Below is a small trained network, with its code and all its weights. Each question gives an input and a class and asks what happens when units are switched off, that is, made to give their printed mean instead of their output.

import numpy as np


def w(rows, s, z=0):
    codes = np.array(rows[::2]) - 128.0
    scale = np.full(codes.shape[1], s)
    scale[-1] = z or s
    return codes * scale


def f(y):
    return y / 2 * (1 + np.tanh(0.7978845608 * (y + 0.044715 * y**3)))


def log_softmax(a):
    a = a - a.max(-1, keepdims=True)
    return a - np.log(np.exp(a).sum(-1, keepdims=True))


def net(x, mask):
    res = np.array(x, float).reshape(1, 5) / 4 @ E
    y = f(res @ A[0][:, :-1].T + A[0][:, -1])
    res = res + np.where(mask, y, B[0][:, -1]) @ B[0][:, :-1]
    return log_softmax(res[-1] @ U[:, :-1].T + U[:, -1])


A, B = {}, {}
E = w([
[139,83,124,29,215,42],'x0',
[172,140,238,130,239,208],'x1',
[90,152,5,79,181,213],'x2',
[249,197,104,84,87,136],'x3',
[98,254,114,172,193,70],'x4',
],0.0061)
A[0] = w([
[107,158,133,203,79,196,186],'n0',
[119,91,134,88,190,87,254],'n1',
[102,119,195,132,120,105,139],'n2',
[218,183,142,55,74,139,137],'n3',
[166,134,164,158,89,64,165],'n4',
[96,216,108,183,164,58,106],'n5',
[165,73,119,80,232,84,249],'n6',
[230,182,103,101,89,121,135],'n7',
[145,41,132,90,72,159,116],'n8',
[148,28,147,80,105,173,141],'n9',
[150,115,146,34,174,59,103],'n10',
[254,165,105,105,106,109,136],'n11',
[141,148,150,230,79,201,170],'n12',
[152,26,129,87,78,163,123],'n13',
[127,95,122,41,159,46,73],'n14',
[175,108,189,203,83,42,121],'n15',
[24,78,148,156,155,122,224],'n16',
[112,147,113,194,59,189,142],'n17',
[94,132,32,144,52,14,104],'n18',
[124,196,135,156,187,68,168],'n19',
[90,165,64,84,161,224,142],'n20',
[81,188,58,139,88,41,156],'n21',
[210,163,111,103,103,127,65],'n22',
[125,105,149,49,174,89,146],'n23',
[188,183,117,101,124,113,158],'n24',
[88,93,60,91,28,75,73],'n25',
[111,193,120,138,164,79,89],'n26',
[164,32,120,103,78,165,126],'n27',
[199,113,203,190,118,79,138],'n28',
[138,107,128,37,169,76,32],'n29',
[121,113,144,55,160,94,120],'n30',
[116,140,48,110,169,199,105],'n31',
[127,188,155,190,91,131,230],'n32',
[147,31,110,94,65,159,122],'n33',
[34,92,150,172,166,115,196],'n34',
[239,175,137,99,133,138,122],'n35',
[127,65,125,77,92,182,85],'n36',
[158,72,195,130,139,232,121],'n37',
[108,160,40,86,174,235,118],'n38',
[144,183,224,132,242,200,186],'n39',
[103,145,18,94,145,172,116],'n40',
[114,161,141,211,88,233,155],'n41',
[55,78,177,186,149,103,169],'n42',
[220,181,96,120,120,114,125],'n43',
[132,103,122,68,163,73,150],'n44',
],0.0069,0.00098)
B[0] = w([
[154,164,72,148,63,69,185],'n0',
[143,159,82,148,47,144,178],'n1',
[98,81,133,89,91,111,154],'n2',
[51,114,95,102,98,181,179],'n3',
[81,71,189,31,195,110,167],'n4',
[121,220,189,128,220,141,187],'n5',
[162,138,57,180,54,129,207],'n6',
[39,121,128,99,107,176,178],'n7',
[113,204,171,147,218,129,167],'n8',
[124,215,139,172,191,117,175],'n9',
[129,159,66,161,70,94,182],'n10',
[46,130,107,65,88,201,180],'n11',
[129,151,73,134,53,46,198],'n12',
[114,230,187,159,201,112,174],'n13',
[129,159,52,177,68,93,175],'n14',
[107,56,188,57,162,48,199],'n15',
[62,125,77,111,98,221,188],'n16',
[161,164,58,143,68,62,180],'n17',
[247,43,181,206,138,236,205],'n18',
[160,177,156,138,182,140,183],'n19',
[159,52,182,58,137,42,202],'n20',
[181,137,228,175,187,216,188],'n21',
[45,140,115,122,113,166,154],'n22',
[168,144,66,153,68,101,172],'n23',
[92,142,142,116,134,188,160],'n24',
[239,71,177,198,150,222,187],'n25',
[140,200,168,137,183,117,161],'n26',
[106,219,193,160,224,120,170],'n27',
[123,51,177,37,111,75,192],'n28',
[130,161,55,132,80,77,167],'n29',
[143,157,80,183,57,108,157],'n30',
[130,47,181,47,147,35,185],'n31',
[158,132,137,112,128,89,175],'n32',
[137,210,173,144,209,135,173],'n33',
[52,111,98,126,98,216,184],'n34',
[91,107,105,99,101,189,179],'n35',
[108,172,140,151,204,72,156],'n36',
[174,155,130,212,128,125,193],'n37',
[123,43,193,71,140,40,217],'n38',
[253,66,147,171,91,227,254],'n39',
[136,50,181,58,165,68,192],'n40',
[146,160,27,158,45,33,200],'n41',
[68,104,115,81,97,163,184],'n42',
[66,135,135,107,138,173,168],'n43',
[142,170,46,160,86,123,162],'n44',
],0.0047,0.0062)
U = w([
[212,91,148,166,140,188,248],'0',
[138,173,55,152,73,41,70],'1',
[111,64,172,59,155,46,56],'2',
[126,217,160,153,213,126,46],'3',
[9,111,103,101,103,210,137],'4',
],0.011,0.0015)

Each question gives the input, the list of numbers given to net, and the class t.
The units are the neurons (one row each of A and B). Each row of codes is followed by its name. A weight is (code - 128) times the scale printed after its matrix; where a second scale follows, it is the last column's (A, B and U).
mask holds one flag per neuron, in row order. A switched-off neuron (its flag False) gives its mean, the last column of its row in B, instead of its output. The means were averaged over made-up inputs and are rounded, as every weight is.
A unit's drop is (log p(t) with every unit on - log p(t) with that unit switched off) / (log p(t) with every unit on - log p(t) with every unit switched off).
The circuit of an input: a set's keep is (log p(t) with only the set's units on - log p(t) with every unit switched off) / (log p(t) with every unit on - log p(t) with every unit switched off). Starting from the 12 units with the biggest drops (on a tie, the unit counted first), units are removed one at a time, each time the one whose removal leaves the highest keep (on an exact tie, the one counted first), for as long as the keep stays at least 0.8.
circuit, biggest first: the units of the circuit, biggest drop first
most important unit: the unit with the biggest drop
top k neurons: the k neurons with the biggest drops, biggest first
drop when u is switched off: that unit's drop, to one decimal
input [4,-4,6,-3,3], class 2: most important unit	n40
input [-5,-2,-1,4,-5], class 1: circuit, biggest first	(n17, n39)
input [-3,-3,-8,8,-1], class 2: circuit, biggest first	(n15, n4)
input [5,0,-7,-8,-1], class 4: top 3 neurons	(n16, n34, n42)
input [2,-5,7,0,-6], class 2: top 3 neurons	(n40, n38, n31)
input [0,-7,6,-4,5], class 0: circuit, biggest first	(n18, n21)
input [-7,-8,5,-4,3], class 0: circuit, biggest first	(n18, n25)
input [-4,1,-5,-5,-4], class 2: circuit, biggest first	(n15, n39)
input [-4,-5,-8,5,-8], class 2: top 3 neurons	(n15, n28, n4)
input [6,-8,2,-4,-5], class 0: circuit, biggest first	(n25, n18)
input [6,-8,6,5,-8], class 0: top 2 neurons	(n25, n18)
input [0,-5,-8,5,2], class 2: circuit, biggest first	(n15, n4)
input [4,-4,-1,3,-4], class 0: top 4 neurons	(n25, n18, n41, n12)
input [-7,-8,5,8,-8], class 0: most important unit	n25
input [1,-8,-5,8,1], class 0: top 3 neurons	(n18, n25, n21)
input [-6,-6,5,-4,8], class 3: top 3 neurons	(n5, n21, n39)
input [-5,-6,-4,-1,6], class 0: top 2 neurons	(n18, n21)
input [-6,-6,3,-1,8], class 3: top 2 neurons	(n5, n21)
input [5,-7,4,8,-8], class 3: drop when n33 is switched off	0.2
input [5,7,3,3,3], class 0: circuit, biggest first	(n39)
input [-2,2,-1,-7,-7], class 3: drop when n37 is switched off	0.1
input [6,6,2,7,-6], class 4: drop when n11 is switched off	0.3
input [1,-8,5,1,2], class 0: drop when n19 is switched off	0.0
